Below is a small trained network, with its code and all its weights. Each question gives an input and a class and asks what happens when units are switched off, that is, made to give their printed mean instead of their output.

import numpy as np


def w(rows, s, z=0):
    codes = np.array(rows[::2]) - 128.0
    scale = np.full(codes.shape[1], s)
    scale[-1] = z or s
    return codes * scale


def norm(h):
    return h / np.sqrt((h * h).mean(-1, keepdims=True) + 1e-5)


def f(y):
    return np.maximum(y, 0)


def log_softmax(a):
    a = a - a.max(-1, keepdims=True)
    return a - np.log(np.exp(a).sum(-1, keepdims=True))


def net(x, mask):
    res = np.array(x, float).reshape(1, 3) / 4 @ E
    u = 0
    for l in range(3):
        y = f(norm(res) @ A[l][:, :-1].T + A[l][:, -1])
        res = res + np.where(mask[u : u + 7], y, B[l][:, -1]) @ B[l][:, :-1]
        u += 7
    return log_softmax(norm(res)[-1] @ U[:, :-1].T + U[:, -1])


A, B = {}, {}
E = w([
[66,145,162,159,107,130,89,133],'x0',
[125,4,109,190,122,109,148,119],'x1',
[92,151,166,146,223,80,183,145],'x2',
],0.0037)
A[0] = w([
[114,77,141,169,140,81,186,67,139],'L0N1',
[134,178,116,149,161,117,109,134,151],'L0N2',
[142,127,89,86,78,165,121,147,109],'L0N3',
[150,116,65,123,37,136,69,82,130],'L0N4',
[60,100,126,159,95,149,148,108,122],'L0N5',
[30,136,137,191,64,119,66,125,46],'L0N6',
[254,99,63,90,147,128,161,140,4],'L0N7',
],0.0047,0.0027)
B[0] = w([
[191,161,110,131,141,123,91,157,204],'L0N1',
[168,90,110,114,157,84,108,170,173],'L0N2',
[97,69,145,105,196,123,129,118,193],'L0N3',
[122,62,174,127,209,168,153,126,252],'L0N4',
[172,178,130,116,102,98,73,145,175],'L0N5',
[104,167,92,130,90,108,254,89,197],'L0N6',
[42,210,80,157,58,85,198,63,187],'L0N7',
],0.0049,0.0042)
A[1] = w([
[161,92,79,94,28,244,33,112,56],'L1N1',
[148,176,100,180,242,14,118,179,78],'L1N2',
[124,45,55,229,109,110,91,95,147],'L1N3',
[130,201,150,2,155,161,38,135,90],'L1N4',
[143,82,99,100,47,213,142,70,164],'L1N5',
[90,211,89,92,68,77,224,61,176],'L1N6',
[5,164,189,202,14,126,152,137,1],'L1N7',
],0.0033,0.0018)
B[1] = w([
[61,105,146,193,188,199,165,131,190],'L1N1',
[84,105,151,98,133,224,111,71,255],'L1N2',
[176,212,137,66,71,100,69,209,224],'L1N3',
[196,109,133,193,51,101,57,202,217],'L1N4',
[77,178,158,129,225,108,148,116,229],'L1N5',
[101,95,47,162,55,98,177,94,250],'L1N6',
[96,208,3,122,100,77,239,52,176],'L1N7',
],0.0047,0.0033)
A[2] = w([
[45,172,143,194,117,115,81,116,93],'L2N1',
[187,42,126,215,129,64,80,226,100],'L2N2',
[52,108,214,97,224,190,154,129,53],'L2N3',
[95,198,149,109,142,115,110,132,226],'L2N4',
[91,92,161,85,217,133,162,144,9],'L2N5',
[88,84,131,118,139,215,98,67,103],'L2N6',
[184,156,114,159,73,112,46,254,152],'L2N7',
],0.0044,0.0011)
B[2] = w([
[162,107,60,115,165,89,186,124,184],'L2N1',
[147,231,177,39,65,115,72,108,196],'L2N2',
[99,62,126,248,111,213,86,191,252],'L2N3',
[158,26,92,102,76,105,129,57,185],'L2N4',
[69,95,142,189,97,187,62,135,198],'L2N5',
[100,151,162,210,252,142,108,209,197],'L2N6',
[185,111,236,55,163,89,124,122,217],'L2N7',
],0.0041,0.0042)
U = w([
[62,67,160,233,187,227,92,162,254],'0',
[83,162,23,129,82,90,255,75,143],'1',
[201,151,210,43,96,108,57,147,11],'2',
],0.0083,0.00029)

Each question gives the input, the list of numbers given to net, and the class t.
The units are the neurons (one row each of A and B). Each row of codes is followed by its name. A weight is (code - 128) times the scale printed after its matrix; where a second scale follows, it is the last column's (A, B and U).
mask holds one flag per neuron, layer by layer. A switched-off neuron (its flag False) gives its mean, the last column of its row in B, instead of its output. The means were averaged over made-up inputs and are rounded, as every weight is.
A unit's drop is (log p(t) with every unit on - log p(t) with that unit switched off) / (log p(t) with every unit on - log p(t) with every unit switched off).
The circuit of an input: a set's keep is (log p(t) with only the set's units on - log p(t) with every unit switched off) / (log p(t) with every unit on - log p(t) with every unit switched off). Starting from the 12 units with the biggest drops (on a tie, the unit counted first), units are removed one at a time, each time the one whose removal leaves the highest keep (on an exact tie, the one counted first), for as long as the keep stays at least 0.8.
units of the circuit, in order: the units of the circuit, biggest drop first
unit that matters most: the unit with the biggest drop
k most important neurons: the k neurons with the biggest drops, biggest first
top k neurons in layer l: the k neurons of layer l with the biggest drops, biggest first
drop when u is switched off: that unit's drop, to one decimal
input [8,-4,-7], class 1: units of the circuit, in order -> L0N6; L1N7
input [4,5,2], class 2: 3 most important neurons -> L1N3; L0N1; L0N7
input [-7,-6,-1], class 1: unit that matters most -> L0N7
input [6,-6,-6], class 0: 2 most important neurons -> L1N1; L1N3
input [-5,7,-5], class 2: 4 most important neurons -> L1N3; L1N2; L0N6; L1N6
input [-3,-4,2], class 2: 3 most important neurons -> L0N6; L0N4; L1N4
input [3,-2,-2], class 1: 4 most important neurons -> L0N6; L1N6; L1N2; L1N1
input [-3,8,-6], class 2: 3 most important neurons -> L1N3; L1N2; L2N2
input [2,-3,-1], class 2: 2 most important neurons -> L0N7; L1N4
input [-7,6,1], class 1: 2 most important neurons -> L0N7; L1N4
input [-6,-4,-5], class 1: 2 most important neurons -> L0N7; L1N6
input [4,-5,1], class 2: 4 most important neurons -> L0N7; L1N4; L0N2; L2N7
input [0,-5,4], class 2: top 3 neurons in layer 1 -> L1N4; L1N5; L1N1
input [-5,4,2], class 1: units of the circuit, in order -> L0N7
input [-3,-5,-5], class 0: 4 most important neurons -> L0N4; L0N1; L1N3; L0N5
input [-4,-6,7], class 0: top 2 neurons in layer 1 -> L1N2; L1N3
input [4,-7,4], class 2: 3 most important neurons -> L1N4; L0N4; L0N7
input [-4,-7,-7], class 0: top 2 neurons in layer 0 -> L0N4; L0N1
input [7,-6,-8], class 0: 3 most important neurons -> L0N4; L0N7; L1N1
input [5,4,1], class 1: top neuron in layer 0 -> L0N6
input [3,-7,-8], class 0: top 2 neurons in layer 1 -> L1N1; L1N3
input [-6,3,3], class 1: drop when L0N7 is switched off -> 0.9
input [-4,-2,-8], class 0: drop when L1N6 is switched off -> 0.0
input [2,8,-4], class 2: drop when L1N3 is switched off -> 0.3
input [6,-4,-1], class 1: drop when L0N6 is switched off -> 0.1
